Below are the code and all the weights of a small trained network. Each question names an input and a class and asks about switching units off, where a switched-off unit gives its printed mean instead of its output.

import numpy as np


def w(rows, s, z=0):
    codes = np.array(rows[::2]) - 128.0
    scale = np.full(codes.shape[1], s)
    scale[-1] = z or s
    return codes * scale


def norm(h):
    return h / np.sqrt((h * h).mean(-1, keepdims=True) + 1e-5)


def f(y):
    return y / 2 * (1 + np.tanh(0.7978845608 * (y + 0.044715 * y**3)))


def log_softmax(a):
    a = a - a.max(-1, keepdims=True)
    return a - np.log(np.exp(a).sum(-1, keepdims=True))


def net(x, mask):
    res = np.array(x, float).reshape(1, 3) / 4 @ E
    u = 0
    for l in range(2):
        y = f(norm(res) @ A[l][:, :-1].T + A[l][:, -1])
        res = res + np.where(mask[u : u + 8], y, B[l][:, -1]) @ B[l][:, :-1]
        u += 8
    return log_softmax(norm(res)[-1] @ U[:, :-1].T + U[:, -1])


A, B = {}, {}
E = w([
[39,254,172,104,159,209,81,69,16,186],'x0',
[86,99,235,166,141,110,144,146,81,117],'x1',
[101,127,22,126,206,132,138,186,69,90],'x2',
],0.0072)
A[0] = w([
[175,85,241,119,55,116,151,120,170,216,155],'L0N1',
[126,130,12,180,179,97,136,201,57,155,210],'L0N2',
[3,118,183,107,101,82,74,171,170,108,28],'L0N3',
[95,212,146,82,112,220,202,65,86,17,227],'L0N4',
[137,106,184,134,39,128,162,77,146,193,7],'L0N5',
[55,191,148,146,101,124,145,148,96,145,141],'L0N6',
[49,197,138,140,205,86,88,109,147,133,143],'L0N7',
[139,24,177,111,129,183,140,127,128,106,47],'L0N8',
],0.0052,0.0017)
B[0] = w([
[214,181,63,48,231,145,181,164,105,145,246],'L0N1',
[114,168,246,75,134,71,131,31,172,135,253],'L0N2',
[173,208,136,144,85,249,127,131,118,33,137],'L0N3',
[200,165,96,204,122,104,238,148,149,114,225],'L0N4',
[74,137,226,91,143,157,93,235,253,125,180],'L0N5',
[175,42,16,115,74,139,119,121,166,138,189],'L0N6',
[153,83,140,213,183,104,97,177,218,162,190],'L0N7',
[63,112,128,192,74,89,88,90,134,210,142],'L0N8',
],0.0057,0.0047)
A[1] = w([
[146,182,55,89,53,148,103,82,167,108,90],'L1N1',
[125,194,84,134,196,160,23,69,35,155,195],'L1N2',
[166,149,153,122,164,183,42,83,68,173,145],'L1N3',
[61,140,68,111,227,42,138,166,56,54,10],'L1N4',
[129,179,148,146,50,211,103,113,79,193,128],'L1N5',
[120,127,155,134,21,52,179,5,122,100,84],'L1N6',
[219,134,61,114,160,104,184,242,94,105,211],'L1N7',
[118,108,248,172,94,165,177,254,52,72,186],'L1N8',
],0.0062,0.0014)
B[1] = w([
[60,142,153,125,51,137,1,70,77,97,175],'L1N1',
[137,48,164,175,86,117,118,146,167,109,242],'L1N2',
[156,62,62,120,141,85,215,152,115,93,178],'L1N3',
[210,178,193,14,118,164,116,173,171,148,231],'L1N4',
[144,69,145,107,184,95,155,179,111,113,191],'L1N5',
[125,123,120,235,91,221,196,138,115,220,137],'L1N6',
[84,129,165,188,150,188,139,127,31,148,253],'L1N7',
[90,158,29,100,29,140,19,46,157,109,239],'L1N8',
],0.0086,0.0046)
U = w([
[210,181,186,18,155,123,131,169,173,102,172],'0',
[89,126,68,112,50,131,15,53,126,50,178],'1',
[172,9,116,192,138,106,178,174,92,97,121],'2',
[88,209,110,196,147,172,169,110,92,166,176],'3',
[52,166,81,119,156,37,159,112,111,121,11],'4',
[48,189,85,127,154,51,151,129,95,112,2],'5',
],0.011,0.0053)

Each question gives the input, the list of numbers given to net, and the class t.
The units are the neurons (one row each of A and B). Each row of codes is followed by its name. A weight is (code - 128) times the scale printed after its matrix; where a second scale follows, it is the last column's (A, B and U).
mask holds one flag per neuron, layer by layer. A switched-off neuron (its flag False) gives its mean, the last column of its row in B, instead of its output. The means were averaged over made-up inputs and are rounded, as every weight is.
A unit's drop is (log p(t) with every unit on - log p(t) with that unit switched off) / (log p(t) with every unit on - log p(t) with every unit switched off).
The circuit of an input: a set's keep is (log p(t) with only the set's units on - log p(t) with every unit switched off) / (log p(t) with every unit on - log p(t) with every unit switched off). Starting from the 12 units with the biggest drops (on a tie, the unit counted first), units are removed one at a time, each time the one whose removal leaves the highest keep (on an exact tie, the one counted first), for as long as the keep stays at least 0.8.
circuit, biggest first: the units of the circuit, biggest drop first
most important unit: the unit with the biggest drop
k most important neurons: the k neurons with the biggest drops, biggest first
top k neurons in layer l: the k neurons of layer l with the biggest drops, biggest first
input [1,2,3], class 3: circuit, biggest first : [L1N6; L0N1; L0N2]
input [8,8,3], class 1: top 2 neurons in layer 1 : [L1N8; L1N7]
input [7,2,-8], class 0: most important unit : L0N5
input [0,0,-3], class 3: top 2 neurons in layer 0 : [L0N1; L0N2]
input [6,6,-4], class 1: top 2 neurons in layer 1 : [L1N8; L1N4]
input [6,4,-6], class 0: 3 most important neurons : [L0N5; L1N7; L0N4]
input [-3,-3,-1], class 3: 2 most important neurons : [L1N7; L1N8]
input [0,4,3], class 1: top 2 neurons in layer 0 : [L0N1; L0N3]
input [-5,-6,6], class 0: circuit, biggest first : [L0N6; L0N2]
input [0,0,-1], class 3: 2 most important neurons : [L0N1; L1N7]
input [0,1,-1], class 3: circuit, biggest first : [L0N1; L1N7]
input [1,-3,-3], class 3: 3 most important neurons : [L0N2; L0N1; L1N4]
input [-3,5,-4], class 1: top 2 neurons in layer 0 : [L0N2; L0N5]
input [-3,-5,5], class 0: 4 most important neurons : [L1N4; L0N6; L1N8; L0N3]
input [-3,-3,-3], class 3: most important unit : L1N7
input [1,7,-5], class 1: 3 most important neurons : [L1N8; L0N2; L1N4]
input [7,5,0], class 2: top 2 neurons in layer 1 : [L1N5; L1N3]
input [6,-4,-5], class 2: top 2 neurons in layer 1 : [L1N5; L1N8]
input [-1,-8,8], class 0: top 3 neurons in layer 0 : [L0N6; L0N2; L0N3]
input [5,3,-2], class 2: most important unit : L1N5
